Below are the code and all the weights of a small trained network. Each question names an input and a target symbol and asks about switching units off, where a switched-off unit gives its printed mean instead of its output.

import numpy as np


def w(rows, s, z=0):
    codes = np.array(rows[::2]) - 128.0
    scale = np.full(codes.shape[1], s)
    scale[-1] = z or s
    return codes * scale


def norm(h):
    return h / np.sqrt((h * h).mean(-1, keepdims=True) + 1e-5)


def f(y):
    return y / 2 * (1 + np.tanh(0.7978845608 * (y + 0.044715 * y**3)))


def softmax(a):
    e = np.exp(a - a.max(-1, keepdims=True))
    return e / e.sum(-1, keepdims=True)


def log_softmax(a):
    a = a - a.max(-1, keepdims=True)
    return a - np.log(np.exp(a).sum(-1, keepdims=True))


def net(x, mask):
    ids = ['Ψαβλπσ'.index(c) for c in x.split()]
    T = len(ids)
    res = E[ids] + P[:T]
    u = 0
    for l in range(2):
        q, k, v = (norm(res) @ M[l].T for M in (Q, K, V))
        z = softmax(np.where(np.tri(T) > 0, q @ k.T / 3**0.5, -1e9)) @ v
        res = res + np.where(mask[u], z, O[l][:, -1]) @ O[l][:, :-1]
        u += 1
        y = f(norm(res) @ A[l][:, :-1].T + A[l][:, -1])
        res = res + np.where(mask[u : u + 4], y, B[l][:, -1]) @ B[l][:, :-1]
        u += 4
    return log_softmax(norm(res)[-1] @ U[:, :-1].T + U[:, -1])


Q, K, V, O, A, B = {}, {}, {}, {}, {}, {}
E = w([
[190,156,104,187,97,67],'Ψ',
[158,155,174,122,228,159],'α',
[173,81,168,120,161,168],'β',
[167,1,171,159,75,144],'λ',
[186,58,84,177,74,225],'π',
[131,17,51,33,96,239],'σ',
],0.0016)
P = w([
[133,135,131,156,146,92],'0',
[142,154,163,79,144,178],'1',
[132,184,141,158,87,202],'2',
[165,90,97,84,159,128],'3',
[90,176,140,67,82,141],'4',
[113,140,125,187,91,182],'5',
[139,77,82,108,165,121],'6',
[63,161,119,97,91,138],'7',
[67,101,104,230,107,140],'8',
[103,63,70,153,174,120],'9',
[32,115,126,86,137,165],'10',
[94,72,117,252,76,132],'11',
[131,68,86,127,179,116],'12',
],0.0034)
Q[0] = w([
[232,178,214,213,162,86],'0.h1',
[6,151,39,118,166,107],'0.h1',
[61,151,27,84,144,89],'0.h1',
],0.0022)
K[0] = w([
[88,119,72,6,102,202],'0.h1',
[126,97,28,224,55,88],'0.h1',
[106,158,92,230,59,113],'0.h1',
],0.0023)
V[0] = w([
[83,103,118,250,175,101],'0.h1',
[124,81,148,51,203,186],'0.h1',
[108,39,54,223,205,73],'0.h1',
],0.002)
O[0] = w([
[140,200,117,35,112,152,136],'0.h1',
[194,99,153,181,151,175,3],'0.h1',
[156,175,195,5,84,171,121],'0.h1',
],0.0026,0.00032)
A[0] = w([
[2,191,101,133,151,62,2],'0.n1',
[65,64,180,5,195,220,115],'0.n2',
[139,50,68,158,76,219,166],'0.n3',
[173,144,109,172,53,74,29],'0.n4',
],0.0025,0.0015)
B[0] = w([
[191,126,148,147,91,114,89],'0.n1',
[162,170,78,253,55,66,159],'0.n2',
[129,201,202,106,199,130,253],'0.n3',
[129,117,68,214,142,96,119],'0.n4',
],0.0031,0.0018)
Q[1] = w([
[79,193,167,90,2,138],'1.h1',
[153,134,176,173,165,133],'1.h1',
[53,244,199,174,3,123],'1.h1',
],0.0092)
K[1] = w([
[5,55,38,143,162,212],'1.h1',
[235,154,152,200,127,100],'1.h1',
[3,40,25,237,160,160],'1.h1',
],0.0046)
V[1] = w([
[118,159,147,129,140,9],'1.h1',
[102,62,99,45,4,162],'1.h1',
[81,185,19,109,159,177],'1.h1',
],0.0038)
O[1] = w([
[150,176,156,92,36,52,109],'1.h1',
[108,20,47,184,97,121,2],'1.h1',
[252,106,89,119,199,126,19],'1.h1',
],0.0048,0.00075)
A[1] = w([
[121,79,209,142,194,186,95],'1.n1',
[1,150,210,104,83,118,3],'1.n2',
[222,128,100,57,30,40,39],'1.n3',
[165,226,225,159,135,84,135],'1.n4',
],0.0041,0.0028)
B[1] = w([
[122,173,112,100,122,208,196],'1.n1',
[253,175,163,245,188,165,149],'1.n2',
[188,212,11,132,105,198,200],'1.n3',
[119,37,90,141,108,85,252],'1.n4',
],0.0047,0.002)
U = w([
[179,188,29,107,46,111,176],'Ψ',
[117,131,190,22,139,43,226],'α',
[54,57,163,161,42,55,203],'β',
[204,178,171,230,145,167,16],'λ',
[36,203,140,29,149,190,185],'π',
[154,1,62,144,188,156,7],'σ',
],0.0061,0.0013)

Each question gives the input, a string of symbols that net reads in full, and the target symbol t.
The units are the heads (3 rows each of Q, K, V and O) and the neurons (one row each of A and B). Each row of codes is followed by its name. A weight is (code - 128) times the scale printed after its matrix; where a second scale follows, it is the last column's (O, A, B and U).
mask holds one flag per unit, layer by layer, with each layer's heads first. A switched-off unit (its flag False) gives its mean, the last column of its rows in O or B, instead of its output. The means were averaged over made-up inputs and are rounded, as every weight is.
A unit's drop is (log p(t) with every unit on - log p(t) with that unit switched off) / (log p(t) with every unit on - log p(t) with every unit switched off).
The circuit of an input: a set's keep is (log p(t) with only the set's units on - log p(t) with every unit switched off) / (log p(t) with every unit on - log p(t) with every unit switched off). Starting from all 10 units, units are removed one at a time, each time the one whose removal leaves the highest keep (on an exact tie, the one counted first), for as long as the keep stays at least 0.8.
units of the circuit, in order: the units of the circuit, biggest drop first
unit that matters most: the unit with the biggest drop
k most important neurons: the k neurons with the biggest drops, biggest first
k most important neurons of layer l: the k neurons of layer l with the biggest drops, biggest first
input λ Ψ Ψ Ψ λ, target λ: 2 most important neurons	(1.n2; 0.n4)
input Ψ π π λ Ψ λ β Ψ Ψ Ψ Ψ π Ψ, target Ψ: units of the circuit, in order	(1.h1; 1.n3)
input α λ Ψ Ψ π Ψ λ σ α Ψ α, target α: 2 most important neurons	(0.n2; 1.n3)
input π λ α λ π α Ψ Ψ, target α: unit that matters most	1.h1
input Ψ Ψ π Ψ π π Ψ λ Ψ λ, target Ψ: units of the circuit, in order	(1.h1; 0.h1; 1.n3)
input Ψ Ψ Ψ α, target Ψ: units of the circuit, in order	(1.h1; 0.h1; 1.n3; 0.n3)
input α β Ψ Ψ Ψ Ψ λ, target α: units of the circuit, in order	(0.h1; 1.h1)
input λ β β Ψ λ π Ψ α α β, target β: 2 most important neurons	(0.n3; 1.n3)
input λ λ α β Ψ β Ψ λ Ψ λ β π π, target β: units of the circuit, in order	(1.h1; 0.h1)
input Ψ β Ψ π β λ π Ψ Ψ λ Ψ λ σ, target Ψ: units of the circuit, in order	(0.h1; 1.h1; 1.n3)
input β α λ λ π Ψ λ λ λ π, target λ: units of the circuit, in order	(1.h1; 1.n2; 0.h1)
input σ Ψ λ λ α λ Ψ λ Ψ λ, target π: 2 most important neurons	(0.n3; 1.n1)
input λ λ λ λ π Ψ Ψ Ψ Ψ α, target β: 2 most important neurons	(0.n3; 1.n3)
input β Ψ λ, target π: units of the circuit, in order	(1.h1; 0.n3)
input λ σ Ψ λ Ψ π Ψ Ψ Ψ Ψ λ Ψ Ψ, target β: units of the circuit, in order	(1.h1; 0.h1)
input Ψ Ψ λ Ψ Ψ λ β Ψ σ, target π: 2 most important neurons	(1.n4; 0.n3)
input λ α Ψ π, target β: units of the circuit, in order	(0.h1; 1.h1)
input λ α λ Ψ Ψ, target λ: units of the circuit, in order	(1.n2; 1.h1)
input λ Ψ α β Ψ Ψ Ψ Ψ β Ψ Ψ Ψ α, target β: 2 most important neurons of layer 0	(0.n3; 0.n2)
input Ψ Ψ Ψ σ α, target σ: most important neuron of layer 1	(1.n3)
input π π λ Ψ α β Ψ β α π Ψ α, target π: 3 most important neurons	(1.n1; 0.n2; 1.n2)
